Here is a tiny trained network, its code and every weight. The questions are about switching its units off for an input and a class, where a switched-off unit gives its printed mean instead of its output.

import numpy as np


def w(rows, s, z=0):
    codes = np.array(rows[::2]) - 128.0
    scale = np.full(codes.shape[1], s)
    scale[-1] = z or s
    return codes * scale


def f(y):
    return y / 2 * (1 + np.tanh(0.7978845608 * (y + 0.044715 * y**3)))


def log_softmax(a):
    a = a - a.max(-1, keepdims=True)
    return a - np.log(np.exp(a).sum(-1, keepdims=True))


def net(x, mask):
    res = np.array(x, float).reshape(1, 3) / 4 @ E
    y = f(res @ A[0][:, :-1].T + A[0][:, -1])
    res = res + np.where(mask, y, B[0][:, -1]) @ B[0][:, :-1]
    return log_softmax(res[-1] @ U[:, :-1].T + U[:, -1])


A, B = {}, {}
E = w([
[167,50,254],'x0',
[32,175,147],'x1',
[130,255,154],'x2',
],0.0094)
A[0] = w([
[54,253,170,206],'N0',
[160,91,98,196],'N1',
[108,166,121,142],'N2',
[110,182,115,72],'N3',
[105,176,144,193],'N4',
[153,137,94,122],'N5',
[106,133,69,155],'N6',
[199,58,220,193],'N7',
[134,100,139,121],'N8',
[137,7,150,109],'N9',
[205,73,38,206],'N10',
[84,205,66,254],'N11',
[124,105,141,88],'N12',
[127,62,131,213],'N13',
[132,15,197,202],'N14',
[98,163,123,82],'N15',
],0.019,0.0052)
B[0] = w([
[161,156,7,219],'N0',
[132,130,179,171],'N1',
[110,132,95,153],'N2',
[103,114,90,157],'N3',
[129,127,80,163],'N4',
[138,157,157,144],'N5',
[97,187,145,169],'N6',
[252,98,148,253],'N7',
[131,108,132,148],'N8',
[69,48,106,224],'N9',
[124,221,251,213],'N10',
[24,164,80,220],'N11',
[138,111,126,138],'N12',
[63,93,123,189],'N13',
[123,12,129,248],'N14',
[124,131,95,147],'N15',
],0.039,0.02)
U = w([
[116,1,174,217],'0',
[210,107,92,65],'1',
[88,152,156,4],'2',
[121,153,60,238],'3',
[174,99,175,26],'4',
],0.013,0.0035)

Each question gives the input, the list of numbers given to net, and the class t.
The units are the neurons (one row each of A and B). Each row of codes is followed by its name. A weight is (code - 128) times the scale printed after its matrix; where a second scale follows, it is the last column's (A, B and U).
mask holds one flag per neuron, in row order. A switched-off neuron (its flag False) gives its mean, the last column of its row in B, instead of its output. The means were averaged over made-up inputs and are rounded, as every weight is.
A unit's drop is (log p(t) with every unit on - log p(t) with that unit switched off) / (log p(t) with every unit on - log p(t) with every unit switched off).
The circuit of an input: a set's keep is (log p(t) with only the set's units on - log p(t) with every unit switched off) / (log p(t) with every unit on - log p(t) with every unit switched off). Starting from the 12 units with the biggest drops (on a tie, the unit counted first), units are removed one at a time, each time the one whose removal leaves the highest keep (on an exact tie, the one counted first), for as long as the keep stays at least 0.8.
circuit, biggest first: the units of the circuit, biggest drop first
top k neurons: the k neurons with the biggest drops, biggest first
drop of u: that unit's drop, to one decimal
input [6,-8,8], class 1: circuit, biggest first => N7
input [7,-4,7], class 1: top 2 neurons => N7, N9
input [-2,-3,-1], class 2: top 2 neurons => N7, N14
input [-1,-5,2], class 2: top 2 neurons => N7, N14
input [-4,1,-2], class 2: top 2 neurons => N0, N7
input [-1,1,-1], class 3: top 3 neurons => N14, N10, N7
input [-4,-7,-4], class 2: top 2 neurons => N10, N7
input [5,4,6], class 3: top 3 neurons => N7, N14, N0
input [-2,8,-6], class 3: drop of N9 => 0.0
input [-3,-5,-2], class 2: drop of N7 => 0.3
input [8,8,6], class 1: drop of N11 => 0.2
